Here is a tiny trained network, its code and every weight. The questions are about switching its units off for an input and a class, where a switched-off unit gives its printed mean instead of its output.

import numpy as np


def w(rows, s, z=0):
    codes = np.array(rows[::2]) - 128.0
    scale = np.full(codes.shape[1], s)
    scale[-1] = z or s
    return codes * scale


def f(y):
    return np.maximum(y, 0)


def log_softmax(a):
    a = a - a.max(-1, keepdims=True)
    return a - np.log(np.exp(a).sum(-1, keepdims=True))


def net(x, mask):
    res = np.array(x, float).reshape(1, 5) / 4 @ E
    y = f(res @ A[0][:, :-1].T + A[0][:, -1])
    res = res + np.where(mask, y, B[0][:, -1]) @ B[0][:, :-1]
    return log_softmax(res[-1] @ U[:, :-1].T + U[:, -1])


A, B = {}, {}
E = w([
[65,63,94,222,161,187,184,82,111],'x0',
[100,71,100,49,140,158,63,48,195],'x1',
[173,103,49,175,130,43,140,141,223],'x2',
[153,91,254,180,211,125,66,141,179],'x3',
[52,166,110,82,212,119,168,174,175],'x4',
],0.0082)
A[0] = w([
[173,114,149,168,69,126,98,104,98,31],'n1',
[167,172,168,60,88,92,66,160,161,21],'n2',
[85,173,182,88,117,193,123,105,62,95],'n3',
[74,38,91,228,149,169,179,88,120,96],'n4',
[195,100,133,164,48,160,68,107,104,77],'n5',
[50,57,116,217,172,178,160,76,117,91],'n6',
[205,108,149,153,71,136,95,96,99,33],'n7',
[179,176,163,46,110,92,86,175,132,2],'n8',
[91,69,91,50,146,168,31,41,176,106],'n9',
[157,214,127,218,106,97,231,239,34,92],'n10',
[77,147,121,111,200,138,157,178,155,33],'n11',
[64,184,117,81,205,119,145,179,164,99],'n12',
[174,190,137,61,77,83,55,179,155,2],'n13',
[179,102,154,150,39,145,112,85,118,110],'n14',
[172,102,46,178,112,25,160,138,221,106],'n15',
[81,87,119,211,138,180,176,95,127,72],'n16',
[104,90,65,40,103,131,117,43,145,133],'n17',
[74,171,141,89,188,139,166,173,152,100],'n18',
[71,160,199,81,122,175,120,110,36,123],'n19',
[81,186,130,75,198,133,173,175,181,77],'n20',
[104,178,1,71,12,123,208,111,79,80],'n21',
[162,90,237,190,221,112,51,142,175,40],'n22',
[172,96,60,186,126,43,128,148,220,81],'n23',
],0.0066,0.0012)
B[0] = w([
[97,98,78,157,83,87,124,94,85,168],'n1',
[194,160,129,87,120,106,191,100,131,187],'n2',
[174,86,118,102,161,205,87,187,100,188],'n3',
[207,176,136,59,114,119,199,104,129,214],'n4',
[67,67,78,159,110,77,123,87,70,183],'n5',
[207,168,148,49,109,117,207,89,128,210],'n6',
[93,92,59,166,99,87,135,79,84,175],'n7',
[190,167,121,62,107,115,201,99,126,189],'n8',
[113,86,201,136,49,96,131,194,221,217],'n9',
[89,90,243,138,38,95,111,212,230,251],'n10',
[97,86,90,147,103,69,136,92,91,173],'n11',
[84,50,59,153,98,64,132,76,78,193],'n12',
[202,176,110,53,127,117,200,90,114,197],'n13',
[76,91,69,168,111,77,116,105,81,178],'n14',
[156,90,105,96,180,224,87,199,78,230],'n15',
[186,173,135,77,102,118,190,102,139,191],'n16',
[91,130,206,161,79,116,93,169,217,197],'n17',
[86,77,80,162,105,94,133,107,77,180],'n18',
[181,77,96,98,186,207,77,192,103,198],'n19',
[93,74,55,173,102,53,132,85,70,191],'n20',
[77,254,182,200,242,157,41,54,154,254],'n21',
[73,236,165,194,213,120,74,68,150,229],'n22',
[168,88,103,95,193,208,76,191,97,219],'n23',
],0.0066,0.0092)
U = w([
[208,191,126,50,110,107,246,78,123,2],'0',
[69,253,161,199,210,133,57,64,147,191],'1',
[68,37,38,171,87,49,138,81,54,78],'2',
[96,83,223,139,38,102,121,220,230,201],'3',
[168,66,88,92,190,244,79,213,74,174],'4',
],0.011,0.00039)

Each question gives the input, the list of numbers given to net, and the class t.
The units are the neurons (one row each of A and B). Each row of codes is followed by its name. A weight is (code - 128) times the scale printed after its matrix; where a second scale follows, it is the last column's (A, B and U).
mask holds one flag per neuron, in row order. A switched-off neuron (its flag False) gives its mean, the last column of its row in B, instead of its output. The means were averaged over made-up inputs and are rounded, as every weight is.
A unit's drop is (log p(t) with every unit on - log p(t) with that unit switched off) / (log p(t) with every unit on - log p(t) with every unit switched off).
The circuit of an input: a set's keep is (log p(t) with only the set's units on - log p(t) with every unit switched off) / (log p(t) with every unit on - log p(t) with every unit switched off). Starting from the 12 units with the biggest drops (on a tie, the unit counted first), units are removed one at a time, each time the one whose removal leaves the highest keep (on an exact tie, the one counted first), for as long as the keep stays at least 0.8.
circuit, biggest first: the units of the circuit, biggest drop first
most important unit: the unit with the biggest drop
top k neurons: the k neurons with the biggest drops, biggest first
drop when u is switched off: that unit's drop, to one decimal
input [-8,-8,7,8,-8], class 0: top 3 neurons -> n13, n21, n8
input [6,0,6,0,1], class 0: top 3 neurons -> n4, n6, n16
input [0,-5,-1,-2,2], class 3: circuit, biggest first -> n10
input [1,2,6,6,7], class 2: top 2 neurons -> n21, n12
input [1,-3,-6,3,4], class 4: top 3 neurons -> n19, n21, n3
input [-3,-2,7,-5,-4], class 4: top 2 neurons -> n15, n23
input [-2,0,5,4,-1], class 4: top 3 neurons -> n21, n23, n15
input [0,4,7,4,4], class 4: top 3 neurons -> n23, n15, n21
input [5,-7,4,2,3], class 3: top 2 neurons -> n10, n13
input [-7,0,5,2,-6], class 0: top 2 neurons -> n13, n2
input [3,-8,4,-8,1], class 1: top 3 neurons -> n21, n9, n17
input [-2,8,0,-8,8], class 1: top 3 neurons -> n21, n17, n10
input [5,4,4,-3,-2], class 0: top 3 neurons -> n10, n4, n6
input [8,7,-7,7,-8], class 0: most important unit -> n6
input [6,7,-5,-8,5], class 1: top 3 neurons -> n21, n10, n17
input [7,2,-6,4,-8], class 2: top 4 neurons -> n5, n14, n7, n1
input [7,8,5,0,5], class 3: top 3 neurons -> n9, n17, n13
input [-6,4,-7,-4,-7], class 2: drop when n1 is switched off -> 0.4
input [-5,4,6,-7,1], class 1: drop when n21 is switched off -> 1.4
input [-6,7,-2,-1,7], class 2: drop when n10 is switched off -> 0.5
input [-6,7,-4,-4,-1], class 3: drop when n6 is switched off -> 0.3
input [-5,-5,7,1,4], class 4: most important unit -> n15
